Below is a small trained network, with its code and all its weights. Each question gives an input and a target symbol and asks what happens when units are switched off, that is, made to give their printed mean instead of their output.

import numpy as np


def w(rows, s, z=0):
    codes = np.array(rows[::2]) - 128.0
    scale = np.full(codes.shape[1], s)
    scale[-1] = z or s
    return codes * scale


def norm(h):
    return h / np.sqrt((h * h).mean(-1, keepdims=True) + 1e-5)


def f(y):
    return y / 2 * (1 + np.tanh(0.7978845608 * (y + 0.044715 * y**3)))


def softmax(a):
    e = np.exp(a - a.max(-1, keepdims=True))
    return e / e.sum(-1, keepdims=True)


def log_softmax(a):
    a = a - a.max(-1, keepdims=True)
    return a - np.log(np.exp(a).sum(-1, keepdims=True))


def net(x, mask):
    ids = ['βγδεζηθλμξπστφψω'.index(c) for c in x.split()]
    T = len(ids)
    res = E[ids] + P[:T]
    u = 0
    for l in range(2):
        q, k, v = (norm(res) @ M[l].T for M in (Q, K, V))
        z = softmax(np.where(np.tri(T) > 0, q @ k.T / 4**0.5, -1e9)) @ v
        res = res + np.where(mask[u], z, O[l][:, -1]) @ O[l][:, :-1]
        u += 1
        y = f(norm(res) @ A[l][:, :-1].T + A[l][:, -1])
        res = res + np.where(mask[u : u + 16], y, B[l][:, -1]) @ B[l][:, :-1]
        u += 16
    return log_softmax(norm(res)[-1] @ U[:, :-1].T + U[:, -1])


Q, K, V, O, A, B = {}, {}, {}, {}, {}, {}
E = w([
[90,151,174,174,184],'β',
[171,97,60,72,151],'γ',
[183,156,187,117,161],'δ',
[224,109,150,92,177],'ε',
[171,105,178,109,180],'ζ',
[171,144,18,130,195],'η',
[111,174,133,155,206],'θ',
[117,106,69,116,65],'λ',
[133,90,129,90,107],'μ',
[109,143,87,130,94],'ξ',
[91,117,106,107,151],'π',
[140,79,140,80,18],'σ',
[121,101,119,137,248],'τ',
[165,120,55,124,254],'φ',
[155,90,182,84,187],'ψ',
[204,6,124,233,125],'ω',
],0.0065)
P = w([
[43,153,196,181,105],'0',
[129,171,44,24,117],'1',
[128,179,18,26,137],'2',
[106,162,14,37,133],'3',
[96,166,15,52,141],'4',
[100,157,6,56,139],'5',
],0.0023)
Q[0] = w([
[223,125,68,117,157],'L0H1',
[157,149,50,134,254],'L0H1',
[113,175,167,120,65],'L0H1',
[99,162,213,163,70],'L0H1',
],0.006)
K[0] = w([
[220,97,145,155,87],'L0H1',
[180,60,134,254,195],'L0H1',
[101,179,187,45,135],'L0H1',
[103,252,148,21,205],'L0H1',
],0.0057)
V[0] = w([
[103,178,206,35,203],'L0H1',
[171,32,129,104,106],'L0H1',
[150,11,206,125,26],'L0H1',
[3,210,91,42,125],'L0H1',
],0.0025)
O[0] = w([
[154,25,152,2,95,126],'L0H1',
[33,122,136,154,202,96],'L0H1',
[18,78,116,216,150,39],'L0H1',
[162,193,105,38,158,251],'L0H1',
],0.0027,0.0011)
A[0] = w([
[119,150,92,93,131,87],'L0N1',
[129,125,127,117,126,120],'L0N2',
[186,118,124,77,170,121],'L0N3',
[191,193,130,74,85,33],'L0N4',
[175,141,166,130,219,113],'L0N5',
[57,98,149,217,188,173],'L0N6',
[121,150,116,101,192,93],'L0N7',
[218,148,96,151,98,98],'L0N8',
[168,181,195,169,166,30],'L0N9',
[199,62,101,254,131,39],'L0N10',
[123,212,191,174,139,64],'L0N11',
[164,91,45,200,156,158],'L0N12',
[109,141,128,105,105,98],'L0N13',
[134,111,85,104,40,3],'L0N14',
[97,125,60,102,136,114],'L0N15',
[109,156,62,125,168,121],'L0N16',
],0.0059,0.0022)
B[0] = w([
[146,109,154,161,116,209],'L0N1',
[128,133,133,139,135,134],'L0N2',
[99,146,109,166,56,219],'L0N3',
[43,47,111,174,170,203],'L0N4',
[123,82,46,100,38,184],'L0N5',
[113,96,17,107,89,147],'L0N6',
[108,102,155,123,24,193],'L0N7',
[49,88,160,91,124,145],'L0N8',
[171,87,103,163,117,116],'L0N9',
[37,3,134,220,40,113],'L0N10',
[184,112,88,140,166,112],'L0N11',
[87,87,210,188,43,176],'L0N12',
[161,123,142,159,149,145],'L0N13',
[180,78,116,84,177,165],'L0N14',
[172,133,177,138,93,255],'L0N15',
[156,95,165,112,90,249],'L0N16',
],0.0038,0.0025)
Q[1] = w([
[152,132,171,168,206],'L1H1',
[133,127,75,78,45],'L1H1',
[150,146,124,68,46],'L1H1',
[137,71,15,62,1],'L1H1',
],0.0095)
K[1] = w([
[139,161,89,61,114],'L1H1',
[105,91,186,193,147],'L1H1',
[115,123,182,167,122],'L1H1',
[67,112,160,254,149],'L1H1',
],0.0097)
V[1] = w([
[145,123,39,121,195],'L1H1',
[1,109,80,122,112],'L1H1',
[105,245,157,116,164],'L1H1',
[154,179,68,174,80],'L1H1',
],0.0068)
O[1] = w([
[215,3,163,139,161,100],'L1H1',
[62,151,208,155,249,250],'L1H1',
[84,90,82,11,133,160],'L1H1',
[157,125,2,151,211,248],'L1H1',
],0.006,0.0017)
A[1] = w([
[159,70,81,166,58,54],'L1N1',
[122,172,229,153,150,147],'L1N2',
[133,33,81,124,127,88],'L1N3',
[19,111,65,94,163,116],'L1N4',
[108,242,87,109,42,3],'L1N5',
[152,144,138,132,107,77],'L1N6',
[206,117,148,187,156,75],'L1N7',
[173,50,152,83,145,86],'L1N8',
[140,192,67,119,74,38],'L1N9',
[195,78,179,99,57,118],'L1N10',
[158,42,70,166,27,39],'L1N11',
[203,63,79,73,138,174],'L1N12',
[83,77,36,103,128,6],'L1N13',
[178,155,187,132,83,21],'L1N14',
[156,122,68,181,178,135],'L1N15',
[150,125,148,255,141,91],'L1N16',
],0.0067,0.0028)
B[1] = w([
[96,173,112,113,145,140],'L1N1',
[96,45,71,130,104,221],'L1N2',
[106,123,139,185,133,167],'L1N3',
[155,93,130,64,78,227],'L1N4',
[162,168,211,191,162,151],'L1N5',
[138,97,145,139,134,110],'L1N6',
[185,138,113,91,130,159],'L1N7',
[146,151,138,173,151,139],'L1N8',
[145,81,186,121,142,140],'L1N9',
[85,148,107,135,94,138],'L1N10',
[81,190,77,101,152,160],'L1N11',
[77,135,106,215,113,254],'L1N12',
[134,3,152,140,119,184],'L1N13',
[116,82,118,131,138,113],'L1N14',
[106,191,140,88,110,179],'L1N15',
[165,102,147,42,106,244],'L1N16',
],0.006,0.0034)
U = w([
[70,67,200,136,235,196],'β',
[238,167,108,77,148,133],'γ',
[83,197,74,87,240,48],'δ',
[124,141,71,181,148,76],'ε',
[202,109,158,132,83,100],'ζ',
[149,201,91,129,178,119],'η',
[148,179,185,183,137,255],'θ',
[74,175,180,9,87,75],'λ',
[109,27,38,74,138,215],'μ',
[218,54,171,115,186,122],'ξ',
[113,194,49,156,2,32],'π',
[17,185,148,168,148,119],'σ',
[169,51,177,139,56,53],'τ',
[79,70,147,241,100,169],'φ',
[83,96,180,139,64,69],'ψ',
[174,98,68,229,216,126],'ω',
],0.0092,0.0021)

Each question gives the input, a string of symbols that net reads in full, and the target symbol t.
The units are the heads (4 rows each of Q, K, V and O) and the neurons (one row each of A and B). Each row of codes is followed by its name. A weight is (code - 128) times the scale printed after its matrix; where a second scale follows, it is the last column's (O, A, B and U).
mask holds one flag per unit, layer by layer, with each layer's heads first. A switched-off unit (its flag False) gives its mean, the last column of its rows in O or B, instead of its output. The means were averaged over made-up inputs and are rounded, as every weight is.
A unit's drop is (log p(t) with every unit on - log p(t) with that unit switched off) / (log p(t) with every unit on - log p(t) with every unit switched off).
The circuit of an input: a set's keep is (log p(t) with only the set's units on - log p(t) with every unit switched off) / (log p(t) with every unit on - log p(t) with every unit switched off). Starting from the 12 units with the biggest drops (on a tie, the unit counted first), units are removed one at a time, each time the one whose removal leaves the highest keep (on an exact tie, the one counted first), for as long as the keep stays at least 0.8.
units of the circuit, in order: the units of the circuit, biggest drop first
unit that matters most: the unit with the biggest drop
top k neurons: the k neurons with the biggest drops, biggest first
top k neurons in layer l: the k neurons of layer l with the biggest drops, biggest first
drop of u: that unit's drop, to one decimal
input β β ε, target ω: unit that matters most -> L0N6
input ξ π ω π π, target σ: top 2 neurons -> [L0N10, L0N6]
input ψ ω π, target σ: units of the circuit, in order -> [L1H1, L0H1, L1N13]
input δ ξ μ, target π: units of the circuit, in order -> [L1H1, L0N5]
input β ξ δ ξ μ ζ, target ω: top 2 neurons -> [L0N6, L0N11]
input δ δ ξ π ξ σ, target π: units of the circuit, in order -> [L1H1, L0N5]
input ω λ ζ, target π: units of the circuit, in order -> [L0N5, L1H1]
input φ μ τ δ ξ, target γ: top 2 neurons -> [L0N5, L1N16]
input ζ ξ π ζ η, target τ: top 3 neurons -> [L0N6, L0N15, L0N5]
input φ μ μ δ β μ, target γ: top 2 neurons in layer 0 -> [L0N12, L0N5]
input ζ ξ δ, target τ: top 4 neurons -> [L0N6, L0N15, L0N12, L0N5]
input ω δ δ ω, target φ: top 2 neurons -> [L0N10, L0N12]
input φ θ δ ξ ξ, target γ: top 3 neurons -> [L0N5, L0N12, L1N16]
input π ξ δ, target λ: units of the circuit, in order -> [L1H1]
input ζ ξ τ ξ, target τ: top 4 neurons -> [L0N6, L0N5, L0N15, L0N12]
input ξ δ ξ λ ω μ, target ξ: top 3 neurons -> [L1N16, L1N12, L1N2]
input ζ ψ ζ, target τ: top 4 neurons -> [L0N6, L0N15, L0N5, L0N12]
input φ ξ ξ θ, target γ: top 2 neurons in layer 1 -> [L1N16, L1N12]
input φ λ δ φ σ, target γ: top 2 neurons in layer 0 -> [L0N12, L0N5]
input λ ξ ξ ξ φ, target δ: top neuron -> [L1N15]
input ξ γ ω ξ π μ, target ξ: top 2 neurons in layer 0 -> [L0N6, L0N10]
input β δ λ ξ ξ μ, target ω: top 2 neurons in layer 0 -> [L0N6, L0N11]
input τ ξ π ξ η, target ξ: drop of L1H1 -> 1.3
input γ π ξ π, target θ: drop of L1H1 -> 0.6
input ξ π θ, target μ: drop of L1H1 -> 2.8
input μ ξ ξ, target β: drop of L0H1 -> 0.9
input ω ξ λ δ ξ ξ, target θ: top neuron in layer 0 -> [L0N10]
input δ ω ξ ξ, target θ: top 2 neurons -> [L0N10, L0N12]
